[[-3.96  1.83  1.00 -1.37]
 [-5.16  2.49  7.62 -1.22]
 [ 1.50 -1.01 -5.46  0.81]
 [-4.25  2.37  3.62  0.12]]
=>
[[-3.96  1.83]
 [-5.16  2.49]
 [ 1.50 -1.01]]

[[ 0.49  7.01]
 [-5.22 -5.19]
 [-6.67 -6.75]
 [ 0.51 -1.88]]
=>
[[ 0.49  7.01]
 [-5.22 -5.19]
 [-6.67 -6.75]]

[[ 4.57  0.95 -8.34 -6.50]
 [-0.70 -1.44  4.82  7.52]
 [-3.12  1.51  1.18 -3.51]
 [ 2.62  0.42  2.35  3.81]]
=>
[[ 4.57  0.95]
 [-0.70 -1.44]
 [-3.12  1.51]]

[[ 4.58 -6.62  7.87]
 [ 4.94 -5.61 -1.28]
 [-3.60  8.31  1.76]]
=>
[[ 4.58 -6.62]
 [ 4.94 -5.61]
 [-3.60  8.31]]

[[-2.45 -2.89 -5.03  2.42  1.92]
 [ 7.82 -1.32  0.30  0.97  3.12]
 [ 5.52  1.32  4.99  2.35  0.47]]
=>
[[-2.45 -2.89]
 [ 7.82 -1.32]
 [ 5.52  1.32]]

[[-0.40 -5.62  1.38  4.96  4.53]
 [-4.74 -1.22  4.95 -0.73  1.26]
 [ 4.52 -0.20 -5.51 -6.85  1.29]]
=>
[[-0.40 -5.62]
 [-4.74 -1.22]
 [ 4.52 -0.20]]
